Each row is followed by its group and then its class within the group.
[-12   0  -3   2  29 -12   5  -3  -1  13   7  11  -5  -4 -25   8 -15  12
 -13   5  19   6]	(66) (79)
[ 38   0   8 -29   6  -7   3   3   7  24  -8   8   1  -4  -3  -7 -40 -31
 -52  13  40  20]	(68) (72)
[ 43   6  21 -21   4  -9   5  15  -4  25  -3   5   1  -2   6  -6 -47 -19
 -38  -5  29  16]	(68) (67)
[-34  17   3   8   8   6   3   4   1  25  -2   8   9 -21 -29  -2  29   9
 -50   3   4  -5]	(66) (62)
[ 27  20  42 -45 -28   2   1  -1   1 -17  -1  16  16 -11 -60 -21 -18 -15
 -63  -5 -10  13]	(68) (67)
[ -9  -2   3  18   5 -22  15  -5  -2  41  10   9   8   1 -71   4 -61   4
 -16  18  -2   8]	(66) (79)
[ -3  -4   9  19   4  -2  11   6  -5  16   7  16   7  -2 -58  -4 -43   2
 -24  19 -24  14]	(66) (70)
[ 18  16   8 -21  -4  -7   7   3  -9   0   1   9   1 -17   4 -10  -6 -11
 -23  11  15  13]	(68) (69)
[ -9   0   7   5  24 -12  15 -11 -11  17  10  15   9  -8 -42  -2 -11   6
  -9  12  12  15]	(66) (79)
[-14  11  -8   9   5  -9  10   2  -5  26  10   9  10  -4 -43   4 -20   6
 -34  12  13   2]	(66) (79)
[ -5  10   0   6  28  -5   2  -1  10  33  11  14   7 -15 -28   3 -14  -2
 -35  15  16   2]	(66) (70)
[  9   1   3  12  24   4 -10  22  -1  14   5  12   1   0 -36   4 -11   9
 -35  -1  24  10]	(66) (70)
[  0  -6  -3  27  34 -11   5  -5   4  45   1   7  -7  -5 -12  13 -61   8
 -16   5  45   4]	(66) (70)
[  1 -11  -4  23  20 -12   0   8   4  53   0  12   9  -3 -24   9 -20 -11
 -35  11  32  13]	(66) (62)
[  8  13  33 -37  -6   2   5   4   7 -21  -9   7  16 -20  11  -8  -2   5
 -26  -4 -16   8]	(68) (69)
[ -3  -5   7   2   7  -5  -2   1  28  23  -1 -12  13 -31 -64  -1 -13  -7
 -54   5  -4  20]	(66) (62)
[ 23   6   6 -41   4  -7   7 -11  -4  14  -8   0   7 -22   7   3 -16 -25
 -18   3  -2  14]	(68) (69)
[ 29   8  21 -35 -13   0   2   0   8 -12 -14  -3  -5 -10  15 -14 -17 -14
 -27  13  -3   9]	(68) (69)
[-10   3  15  10   7  -7   2  14  -6   9   2  21  11  -3 -25 -15 -30  11
 -48   2  17   4]	(66) (70)
[ 19   7   5 -15  -2  -2   3   3  -2  19   1  28   0  -6 -21  -2 -15 -18
 -19  -4  19  -5]	(68) (67)
[  1  16  12 -20   2  -5  -1   9   8  10  -1   9   4 -18  -7 -11 -23 -13
 -39  25  13  23]	(68) (69)
[ -5   0  22  25  -4 -11  11  -5  -5  27   4  12   5 -14 -61 -12 -50   5
 -28   7 -15  21]	(66) (70)
[  4  -2  -4  -4  21  -7  -3  -7  -3  32   4  13  -7 -16 -30   8   4  -1
 -21  -5  30  20]	(66) (62)
[ 14  23  14 -37 -11   0   3  -1   3   9 -15   2  19  -8  -2 -10 -23   4
 -27  -2 -10  -5]	(68) (69)
[  4 -20   4  33   9 -16  -2  13 -14  22   9   4  15  -3 -65  11 -47  -7
 -36   6   3  24]	(66) (79)
[ 16  31  34 -36  -8   2   7  10   2 -13  -3   0  17 -19 -37 -17 -22  -9
 -48  11  -6  25]	(68) (72)
[ 23  11  11 -19  -8  -4   3   1   7  10  -4  18  -8  -6  -4 -12 -16 -10
 -29  -7  37 -12]	(68) (67)
[  4 -29   2  24  29 -18  -1   3  13  40   2  10   2 -15 -28  -1 -19  -7
 -43  -6  26   8]	(66) (62)
[  7  20  11 -35  21   1   0  19  19  -4  -4   1  17 -12  15   2  -1  24
 -40   9  38  21]	(68) (72)
[ 17  12  16 -29   1   5   0  19  14  -3 -10  -1   8  -6  24 -20 -11  -4
 -41   0  13  17]	(68) (69)
[-18   4   9  11  24  -1  -1   0  -5  24   0  11  11   0 -38 -12 -26  23
 -29   3   6  -2]	(66) (70)
[ 21  10  22 -46  -7  -5  12  -4   2  -6 -14   1   9 -27 -24  -4   0 -16
 -46  16  22  23]	(68) (72)
[ -8   1   6  12  13  -4   9   7  -6  40  17   8   9   3 -43   6 -32   7
 -40  -4  14   5]	(66) (79)
